[[  2.7  32.6 -58.0 -14.2   0.6   0.5   0.9  -6.2   0.8  -0.6   1.9]
 [ -3.4 -14.7   2.1  34.5 -65.1 -58.2  -3.3  12.3  -4.1  -0.4  -2.3]
 [ -1.7 -10.0  29.3 -33.8  56.3  49.3   0.4 -15.6   1.3  -2.2   0.3]
 [  0.5 -19.4  21.7  27.2 -62.7 -55.4  -8.8  15.8  -7.0   4.6 -10.0]
 [ -2.0  -0.7  13.1 -39.4  66.7  58.5   2.8 -20.0   3.0  -4.0   3.8]
 [  1.2  26.6 -41.2 -27.8  30.4  26.7   2.7 -13.5   2.3  -2.4   3.7]
 [ -3.3  -4.8 -17.7  33.9 -67.2 -59.9  -1.9  10.9  -3.4  -1.4  -0.3]]
->
[[ -3.3  -4.8 -17.7  33.9 -67.2 -59.9  -1.9  10.9  -3.4  -1.4  -0.3]
 [  2.7  32.6 -58.0 -14.2   0.6   0.5   0.9  -6.2   0.8  -0.6   1.9]
 [ -3.4 -14.7   2.1  34.5 -65.1 -58.2  -3.3  12.3  -4.1  -0.4  -2.3]
 [ -1.7 -10.0  29.3 -33.8  56.3  49.3   0.4 -15.6   1.3  -2.2   0.3]
 [  0.5 -19.4  21.7  27.2 -62.7 -55.4  -8.8  15.8  -7.0   4.6 -10.0]
 [ -2.0  -0.7  13.1 -39.4  66.7  58.5   2.8 -20.0   3.0  -4.0   3.8]
 [  1.2  26.6 -41.2 -27.8  30.4  26.7   2.7 -13.5   2.3  -2.4   3.7]]

[[ 10.6   5.5 -39.7  24.2  47.5  -2.9  27.6 -22.5 -13.2 -17.4 -20.7   0.4
   -3.0   6.7 -15.0   8.4]
 [ 13.4  -6.0  41.4  13.2  -9.1  -3.7 -45.2  64.9  -0.6  45.4  23.3  -2.7
  -47.5 -52.7  53.8  -1.7]
 [  3.0 -20.2   8.7 -45.6  25.5 -34.6 -53.9  13.6  58.3  29.6  40.2  12.3
  -32.8 -61.1   4.9  -9.1]
 [ 10.4  -5.7  35.5   7.7  56.6  -1.6 -35.4  50.2  -0.3  35.5  20.1  -3.1
  -36.5 -39.1  41.6 -13.2]]
->
[[ 10.4  -5.7  35.5   7.7  56.6  -1.6 -35.4  50.2  -0.3  35.5  20.1  -3.1
  -36.5 -39.1  41.6 -13.2]
 [ 10.6   5.5 -39.7  24.2  47.5  -2.9  27.6 -22.5 -13.2 -17.4 -20.7   0.4
   -3.0   6.7 -15.0   8.4]
 [ 13.4  -6.0  41.4  13.2  -9.1  -3.7 -45.2  64.9  -0.6  45.4  23.3  -2.7
  -47.5 -52.7  53.8  -1.7]
 [  3.0 -20.2   8.7 -45.6  25.5 -34.6 -53.9  13.6  58.3  29.6  40.2  12.3
  -32.8 -61.1   4.9  -9.1]]

[[ 42.8  -5.2 -41.3 -25.2  36.6   3.2 -13.5  20.1  36.2  66.1  16.1 -26.9
   29.3 -20.4  30.8 -37.7]
 [-67.3  -1.0  28.0 -25.5   0.5  22.0 -20.0  -2.7  25.2  19.3  26.5  18.4
  -19.9  22.6  46.6 -43.4]
 [  6.5   5.6   0.8 -27.1  27.5  35.1 -26.2 -16.3  -4.3   5.4 -22.1  10.3
   26.5 -29.6   5.3 -14.4]]
->
[[  6.5   5.6   0.8 -27.1  27.5  35.1 -26.2 -16.3  -4.3   5.4 -22.1  10.3
   26.5 -29.6   5.3 -14.4]
 [ 42.8  -5.2 -41.3 -25.2  36.6   3.2 -13.5  20.1  36.2  66.1  16.1 -26.9
   29.3 -20.4  30.8 -37.7]
 [-67.3  -1.0  28.0 -25.5   0.5  22.0 -20.0  -2.7  25.2  19.3  26.5  18.4
  -19.9  22.6  46.6 -43.4]]

[[ 33.1   3.1  50.6  64.4  60.4   5.6  59.5]
 [ 32.9  30.4 -17.0 -26.1  26.4 -15.4  21.6]
 [ 57.9  51.7 -62.6 -70.3  74.5 -64.5  57.5]]
->
[[ 57.9  51.7 -62.6 -70.3  74.5 -64.5  57.5]
 [ 33.1   3.1  50.6  64.4  60.4   5.6  59.5]
 [ 32.9  30.4 -17.0 -26.1  26.4 -15.4  21.6]]

[[-17.3 -14.3   3.3   2.2   4.5   2.1  -0.6  13.8]
 [ -3.6  -3.3   6.4   7.1 -10.0   2.0   1.2  13.9]
 [  7.5 -14.9 -34.5 -27.2  68.9  13.1  36.5 -20.4]
 [ -7.2  -0.9  27.3  30.4  50.7 -10.5  -3.6 -29.5]]
->
[[ -7.2  -0.9  27.3  30.4  50.7 -10.5  -3.6 -29.5]
 [-17.3 -14.3   3.3   2.2   4.5   2.1  -0.6  13.8]
 [ -3.6  -3.3   6.4   7.1 -10.0   2.0   1.2  13.9]
 [  7.5 -14.9 -34.5 -27.2  68.9  13.1  36.5 -20.4]]

[[ -9.9  10.5   2.1  -4.9  -9.7   2.6  -3.2]
 [ 10.7 -40.8  21.5   6.9  31.5  11.7  -6.0]
 [ -2.6  47.7 -27.8  -5.5 -40.6 -14.2   7.8]
 [  4.0 -23.3   6.2   5.5  23.4  -1.1   0.7]
 [-12.2  52.9 -24.1 -10.1 -44.0  -9.9   5.5]
 [-17.5  49.3 -14.0 -13.9 -44.0  -2.5   1.0]]
->
[[-17.5  49.3 -14.0 -13.9 -44.0  -2.5   1.0]
 [ -9.9  10.5   2.1  -4.9  -9.7   2.6  -3.2]
 [ 10.7 -40.8  21.5   6.9  31.5  11.7  -6.0]
 [ -2.6  47.7 -27.8  -5.5 -40.6 -14.2   7.8]
 [  4.0 -23.3   6.2   5.5  23.4  -1.1   0.7]
 [-12.2  52.9 -24.1 -10.1 -44.0  -9.9   5.5]]
